Here is a tiny trained network, its code and every weight. The questions are about switching its units off for an input and a class, where a switched-off unit gives its printed mean instead of its output.

import numpy as np


def w(rows, s, z=0):
    codes = np.array(rows[::2]) - 128.0
    scale = np.full(codes.shape[1], s)
    scale[-1] = z or s
    return codes * scale


def norm(h):
    return h / np.sqrt((h * h).mean(-1, keepdims=True) + 1e-5)


def f(y):
    return y / 2 * (1 + np.tanh(0.7978845608 * (y + 0.044715 * y**3)))


def log_softmax(a):
    a = a - a.max(-1, keepdims=True)
    return a - np.log(np.exp(a).sum(-1, keepdims=True))


def net(x, mask):
    res = np.array(x, float).reshape(1, 7) / 4 @ E
    u = 0
    for l in range(3):
        y = f(norm(res) @ A[l][:, :-1].T + A[l][:, -1])
        res = res + np.where(mask[u : u + 4], y, B[l][:, -1]) @ B[l][:, :-1]
        u += 4
    return log_softmax(norm(res)[-1] @ U[:, :-1].T + U[:, -1])


A, B = {}, {}
E = w([
[142,115,125,130,172,80,144,131,124,108,130,120],'x0',
[68,212,148,117,14,98,127,145,87,202,87,136],'x1',
[117,170,72,100,104,108,168,109,149,23,142,49],'x2',
[82,70,108,92,76,64,5,147,148,139,178,54],'x3',
[151,146,134,124,33,223,83,118,186,81,138,211],'x4',
[30,158,49,203,126,157,37,108,121,215,114,72],'x5',
[189,136,133,95,132,128,157,158,154,99,186,187],'x6',
],0.0036)
A[0] = w([
[166,129,73,198,222,207,175,78,158,73,109,140,5],'L0N0',
[161,134,175,39,32,37,113,172,123,113,167,148,8],'L0N1',
[106,195,81,103,2,140,130,113,135,162,95,160,30],'L0N2',
[85,148,81,84,66,102,70,126,195,18,175,12,131],'L0N3',
],0.0042,0.0024)
B[0] = w([
[193,107,135,50,137,167,232,129,99,25,161,159,182],'L0N0',
[154,91,65,89,221,238,199,47,128,63,150,154,176],'L0N1',
[116,122,212,154,63,206,135,195,79,107,177,113,182],'L0N2',
[208,46,2,56,161,176,145,58,62,165,148,152,255],'L0N3',
],0.0045,0.0038)
A[1] = w([
[204,127,140,66,134,130,162,159,161,126,156,229,81],'L1N0',
[85,254,164,164,48,125,168,136,147,103,85,127,65],'L1N1',
[156,139,83,126,83,174,129,95,144,52,96,167,2],'L1N2',
[117,172,168,162,220,106,180,137,95,188,76,149,111],'L1N3',
],0.0046,0.0021)
B[1] = w([
[153,90,119,101,94,244,159,71,108,70,182,204,253],'L1N0',
[98,109,112,160,52,144,2,136,45,206,220,164,185],'L1N1',
[78,138,176,61,221,188,235,132,91,50,135,130,175],'L1N2',
[143,71,86,70,186,113,186,148,153,17,174,32,198],'L1N3',
],0.0043,0.003)
A[2] = w([
[169,135,159,185,163,196,129,127,167,66,114,158,3],'L2N0',
[39,163,135,171,94,153,149,156,85,168,103,86,115],'L2N1',
[67,173,180,149,3,172,84,144,140,135,119,174,70],'L2N2',
[211,122,157,129,170,100,165,167,145,145,188,203,84],'L2N3',
],0.0054,0.0014)
B[2] = w([
[178,32,2,13,107,163,82,87,76,156,221,103,200],'L2N0',
[199,96,65,101,95,142,80,100,149,111,183,179,216],'L2N1',
[202,189,215,136,77,140,118,167,36,142,135,172,254],'L2N2',
[178,165,166,74,87,198,181,138,45,21,147,140,229],'L2N3',
],0.0048,0.003)
U = w([
[98,136,189,161,217,33,203,176,121,90,99,51,106],'0',
[66,141,190,190,159,124,83,129,254,150,87,155,51],'1',
[198,98,114,46,146,218,212,92,113,11,162,162,170],'2',
[145,167,191,159,24,180,58,151,85,180,158,187,177],'3',
[99,187,224,171,115,114,145,119,237,109,87,142,2],'4',
[89,127,199,182,121,74,95,147,213,156,90,157,49],'5',
[100,84,19,129,149,91,66,93,114,198,138,57,161],'6',
],0.0084,0.0054)

Each question gives the input, the list of numbers given to net, and the class t.
The units are the neurons (one row each of A and B). Each row of codes is followed by its name. A weight is (code - 128) times the scale printed after its matrix; where a second scale follows, it is the last column's (A, B and U).
mask holds one flag per neuron, layer by layer. A switched-off neuron (its flag False) gives its mean, the last column of its row in B, instead of its output. The means were averaged over made-up inputs and are rounded, as every weight is.
A unit's drop is (log p(t) with every unit on - log p(t) with that unit switched off) / (log p(t) with every unit on - log p(t) with every unit switched off).
The circuit of an input: a set's keep is (log p(t) with only the set's units on - log p(t) with every unit switched off) / (log p(t) with every unit on - log p(t) with every unit switched off). Starting from all 12 units, units are removed one at a time, each time the one whose removal leaves the highest keep (on an exact tie, the one counted first), for as long as the keep stays at least 0.8.
units of the circuit, in order: the units of the circuit, biggest drop first
top k neurons: the k neurons with the biggest drops, biggest first
k most important neurons of layer l: the k neurons of layer l with the biggest drops, biggest first
input [8,1,1,8,5,1,0], class 6: units of the circuit, in order : (L2N3)
input [8,0,-2,-7,-8,-5,-4], class 0: top 3 neurons : (L0N3; L0N1; L2N1)
input [-3,5,2,-2,-5,0,-3], class 3: top 2 neurons : (L0N3; L1N1)
input [-8,0,-4,-6,3,4,7], class 3: units of the circuit, in order : (L0N3; L0N1)
input [0,-3,-1,4,-4,-4,-6], class 0: units of the circuit, in order : (L2N0; L1N0)
input [8,-4,-2,8,5,3,5], class 6: units of the circuit, in order : (L0N0; L2N2; L1N0)
input [0,6,0,4,-4,-4,-5], class 6: units of the circuit, in order : (L2N3; L2N2)
input [2,6,-7,4,-7,2,8], class 0: top 2 neurons : (L0N3; L1N3)
input [2,5,-4,-7,-3,3,-7], class 6: top 2 neurons : (L1N3; L2N1)
input [-5,-4,-3,3,-3,2,5], class 6: top 2 neurons : (L0N0; L2N2)
input [1,-3,-7,1,0,8,5], class 1: top 2 neurons : (L0N3; L2N0)
input [1,8,0,8,-6,-7,-3], class 6: 3 most important neurons of layer 1 : (L1N2; L1N0; L1N3)
input [2,-6,-1,0,-8,8,3], class 0: top 2 neurons : (L0N3; L2N0)
input [1,8,2,-7,-8,-5,-8], class 0: top 2 neurons : (L1N3; L2N0)
input [-1,7,-2,6,4,-3,5], class 2: units of the circuit, in order : (L0N1)
input [-4,-5,-6,5,2,1,-3], class 1: 2 most important neurons of layer 0 : (L0N2; L0N3)
input [-3,0,8,8,-1,-1,-2], class 6: top 3 neurons : (L2N3; L0N0; L1N0)
input [-5,5,-1,2,2,-6,-7], class 3: 3 most important neurons of layer 0 : (L0N3; L0N2; L0N0)
input [1,-5,-8,-8,-5,8,-6], class 0: 2 most important neurons of layer 1 : (L1N3; L1N0)
input [8,6,8,-6,6,6,6], class 3: top neuron : (L1N1)
